Below are the code and all the weights of a small trained network. Each question names an input and a target symbol and asks about switching units off, where a switched-off unit gives its printed mean instead of its output.

import numpy as np


def w(rows, s, z=0):
    codes = np.array(rows[::2]) - 128.0
    scale = np.full(codes.shape[1], s)
    scale[-1] = z or s
    return codes * scale


def norm(h):
    return h / np.sqrt((h * h).mean(-1, keepdims=True) + 1e-5)


def f(y):
    return np.maximum(y, 0)


def softmax(a):
    e = np.exp(a - a.max(-1, keepdims=True))
    return e / e.sum(-1, keepdims=True)


def log_softmax(a):
    a = a - a.max(-1, keepdims=True)
    return a - np.log(np.exp(a).sum(-1, keepdims=True))


def net(x, mask):
    ids = ['ΓΔβζηθμπσψ'.index(c) for c in x.split()]
    T = len(ids)
    res = E[ids] + P[:T]
    r = norm(res)
    for j in range(3):
        rows = slice(2 * j, 2 * j + 2)
        q, k, v = (r @ M[0][rows].T for M in (Q, K, V))
        z = softmax(np.where(np.tri(T) > 0, q @ k.T / 2**0.5, -1e9)) @ v
        o = O[0][rows]
        res = res + np.where(mask[j], z, o[:, -1]) @ o[:, :-1]
    y = f(norm(res) @ A[0][:, :-1].T + A[0][:, -1])
    res = res + np.where(mask[3:19], y, B[0][:, -1]) @ B[0][:, :-1]
    return log_softmax(norm(res)[-1] @ U[:, :-1].T + U[:, -1])


Q, K, V, O, A, B = {}, {}, {}, {}, {}, {}
E = w([
[170,211,159,52,76,148,142,45,205,161,100],'Γ',
[149,143,72,105,195,3,99,97,95,77,157],'Δ',
[70,138,210,78,83,123,135,135,141,56,104],'β',
[124,173,158,164,96,49,86,115,68,203,213],'ζ',
[154,73,202,163,104,80,158,105,156,107,43],'η',
[63,60,171,113,122,169,150,56,39,152,87],'θ',
[131,151,138,134,159,125,239,172,135,202,98],'μ',
[216,136,186,141,173,146,62,182,96,131,91],'π',
[178,96,83,98,50,151,206,192,108,129,102],'σ',
[167,37,175,76,151,149,202,139,171,176,196],'ψ',
],0.0035)
P = w([
[63,202,78,193,205,214,104,82,176,92,193],'0',
[250,103,209,150,91,114,217,115,113,98,87],'1',
[232,112,214,142,86,100,193,123,115,120,91],'2',
[229,107,209,134,92,93,185,132,106,127,90],'3',
[206,104,206,103,87,90,170,129,100,130,91],'4',
[232,109,203,112,76,82,153,135,98,135,89],'5',
[211,94,206,94,87,79,137,138,105,139,83],'6',
[202,88,197,79,96,79,123,148,111,149,94],'7',
[197,80,180,69,89,85,108,135,101,167,82],'8',
[174,66,182,46,92,87,92,136,98,159,84],'9',
[177,68,173,47,89,77,72,133,94,171,93],'10',
[172,70,172,32,98,74,62,141,88,171,79],'11',
[195,77,181,55,89,69,91,147,102,175,93],'12',
],0.0019)
Q[0] = w([
[113,158,63,189,191,129,127,108,146,76,163],'h0',
[162,99,176,74,116,72,121,122,76,145,132],'h0',
[180,118,175,92,101,93,146,156,55,155,79],'h1',
[195,129,154,93,117,56,117,110,99,126,116],'h1',
[129,67,167,71,51,135,255,117,185,130,77],'h2',
[158,69,164,35,82,65,147,139,116,162,84],'h2',
],0.0079)
K[0] = w([
[167,68,190,94,129,68,140,99,148,129,76],'h0',
[70,175,106,168,209,177,88,98,182,105,182],'h0',
[90,182,126,193,201,166,70,122,123,141,156],'h1',
[64,169,111,174,159,187,115,120,167,118,145],'h1',
[190,114,128,49,143,43,13,164,51,174,125],'h2',
[119,135,99,114,152,131,3,153,106,166,146],'h2',
],0.0059)
V[0] = w([
[128,118,209,223,121,43,108,99,124,175,184],'h0',
[147,48,100,134,149,152,184,125,94,204,178],'h0',
[16,90,84,94,166,94,127,86,31,80,135],'h1',
[220,54,109,132,116,4,80,109,120,56,111],'h1',
[137,56,170,148,153,160,129,175,183,114,43],'h2',
[181,141,65,202,248,99,104,117,94,29,145],'h2',
],0.003)
O[0] = w([
[64,124,169,79,158,162,151,245,135,211,90,91],'h0',
[152,191,23,58,143,180,157,121,121,130,154,165],'h0',
[133,195,187,51,67,106,188,82,233,103,83,77],'h1',
[255,165,220,95,137,87,190,134,56,50,119,2],'h1',
[179,113,163,130,185,195,81,198,173,96,81,122],'h2',
[126,91,102,25,141,32,14,177,131,183,135,207],'h2',
],0.003,0.002)
A[0] = w([
[152,69,93,71,163,62,120,176,155,96,100,64],'n0',
[88,158,127,212,206,187,165,106,165,48,36,64],'n1',
[92,183,153,106,183,59,185,174,73,184,83,51],'n2',
[57,154,133,72,102,116,110,200,136,141,114,72],'n3',
[103,48,112,210,158,96,100,197,77,90,168,22],'n4',
[179,93,93,103,57,83,95,131,117,184,69,29],'n5',
[109,222,108,28,213,214,123,123,75,132,216,169],'n6',
[94,191,156,179,78,204,171,213,105,17,138,14],'n7',
[82,107,150,49,74,148,97,140,44,56,143,30],'n8',
[74,111,28,206,71,165,57,122,187,135,68,107],'n9',
[144,92,71,83,112,150,192,191,140,149,160,5],'n10',
[159,129,97,61,128,127,91,175,169,79,178,68],'n11',
[238,131,139,119,145,89,161,60,108,91,133,64],'n12',
[132,179,141,77,82,150,123,47,255,140,96,45],'n13',
[138,114,112,208,124,221,200,137,218,64,148,22],'n14',
[204,207,155,111,153,219,159,167,156,119,147,148],'n15',
],0.0036,0.0021)
B[0] = w([
[151,162,27,192,133,117,63,120,153,135,84,227],'n0',
[128,215,156,76,19,80,145,105,147,6,42,158],'n1',
[106,126,128,198,185,204,102,103,97,65,191,201],'n2',
[120,160,159,157,209,115,200,139,142,95,159,179],'n3',
[90,214,174,73,71,136,169,69,34,162,195,172],'n4',
[57,199,99,220,121,184,171,125,113,128,74,255],'n5',
[137,98,143,171,29,78,227,180,111,98,26,165],'n6',
[197,96,127,19,85,211,12,67,202,225,142,145],'n7',
[226,228,168,156,116,92,133,200,70,99,196,158],'n8',
[237,40,218,45,104,122,181,146,119,86,182,213],'n9',
[138,159,195,164,126,141,58,112,52,160,146,185],'n10',
[228,168,120,111,154,116,84,162,132,123,91,165],'n11',
[16,117,152,139,221,146,103,163,130,103,191,229],'n12',
[129,159,141,162,154,195,4,111,53,157,167,185],'n13',
[58,157,2,87,207,5,153,148,165,187,157,179],'n14',
[143,109,64,120,162,217,156,144,177,36,143,189],'n15',
],0.0032,0.0026)
U = w([
[172,150,31,155,188,98,99,21,114,13,199,162],'Γ',
[104,176,113,138,132,6,53,146,78,215,136,197],'Δ',
[93,218,122,72,104,213,49,41,214,145,124,2],'β',
[65,116,207,156,51,152,176,54,42,155,192,142],'ζ',
[133,186,218,29,116,46,147,149,181,11,128,57],'η',
[63,54,165,175,83,100,119,60,211,90,17,120],'θ',
[177,162,12,117,43,158,230,201,123,140,82,115],'μ',
[192,91,205,172,188,227,51,196,98,104,80,219],'π',
[167,12,96,31,132,148,162,144,211,185,227,75],'σ',
[8,160,113,159,253,168,219,177,194,183,143,63],'ψ',
],0.0063,0.0025)

Each question gives the input, a string of symbols that net reads in full, and the target symbol t.
The units are the heads (2 rows each of Q, K, V and O) and the neurons (one row each of A and B). Each row of codes is followed by its name. A weight is (code - 128) times the scale printed after its matrix; where a second scale follows, it is the last column's (O, A, B and U).
mask holds one flag per unit, heads first, then neurons. A switched-off unit (its flag False) gives its mean, the last column of its rows in O or B, instead of its output. The means were averaged over made-up inputs and are rounded, as every weight is.
A unit's drop is (log p(t) with every unit on - log p(t) with that unit switched off) / (log p(t) with every unit on - log p(t) with every unit switched off).
The circuit of an input: a set's keep is (log p(t) with only the set's units on - log p(t) with every unit switched off) / (log p(t) with every unit on - log p(t) with every unit switched off). Starting from the 12 units with the biggest drops (on a tie, the unit counted first), units are removed one at a time, each time the one whose removal leaves the highest keep (on an exact tie, the one counted first), for as long as the keep stays at least 0.8.
units of the circuit, in order: the units of the circuit, biggest drop first
unit that matters most: the unit with the biggest drop
k most important neurons: the k neurons with the biggest drops, biggest first
heads that matter: for each layer, one digit per head in row order, 1 if its drop is at least 0.15 and else 0, layers parted by /
input ψ μ σ ζ, target μ: units of the circuit, in order : [h0 n6]
input σ μ ψ σ ζ η Δ σ Γ π η, target Γ: heads that matter : 100
input ζ η σ ζ σ σ π π, target ψ: most important neuron : [n3]
input σ θ σ Γ, target Γ: heads that matter : 101
input ψ η ψ β μ, target μ: heads that matter : 101
input π σ ψ σ σ η π ζ σ θ η, target ζ: heads that matter : 011
input ζ θ σ σ Δ, target ψ: units of the circuit, in order : [h0 n3]
input π ζ η π Γ, target π: units of the circuit, in order : [n13 h1]
input π Δ θ σ ψ ψ, target Δ: heads that matter : 001
input Δ η Γ η σ, target η: heads that matter : 010
input Γ Γ η ζ μ σ, target ζ: heads that matter : 000
input Γ η η η ζ, target ζ: units of the circuit, in order : [h2 n0]
input Γ π ψ ψ ζ π η σ σ, target ζ: units of the circuit, in order : [h1 n4 h0]
input ψ σ ζ ζ ψ Δ η η μ ζ, target μ: units of the circuit, in order : [h0 n6 h2]
input η π Γ σ σ σ, target π: units of the circuit, in order : [h2 n10]
input Γ ψ ψ θ ζ Δ, target ζ: units of the circuit, in order : [n4 h2 h1 h0]
input η Δ η θ ζ π η σ Γ μ, target π: units of the circuit, in order : [h1 n2]
input σ σ θ, target Γ: units of the circuit, in order : [h0]
input θ Δ β, target β: units of the circuit, in order : [h1 n13]
input ψ σ σ σ σ Γ, target μ: units of the circuit, in order : [h0 n6]
input θ Δ σ σ π σ σ, target π: unit that matters most : n13
input ψ θ η η β σ θ, target μ: heads that matter : 100
input π μ σ Δ, target Δ: 2 most important neurons : [n4 n15]
input π Δ θ Δ η η β σ, target Δ: heads that matter : 001
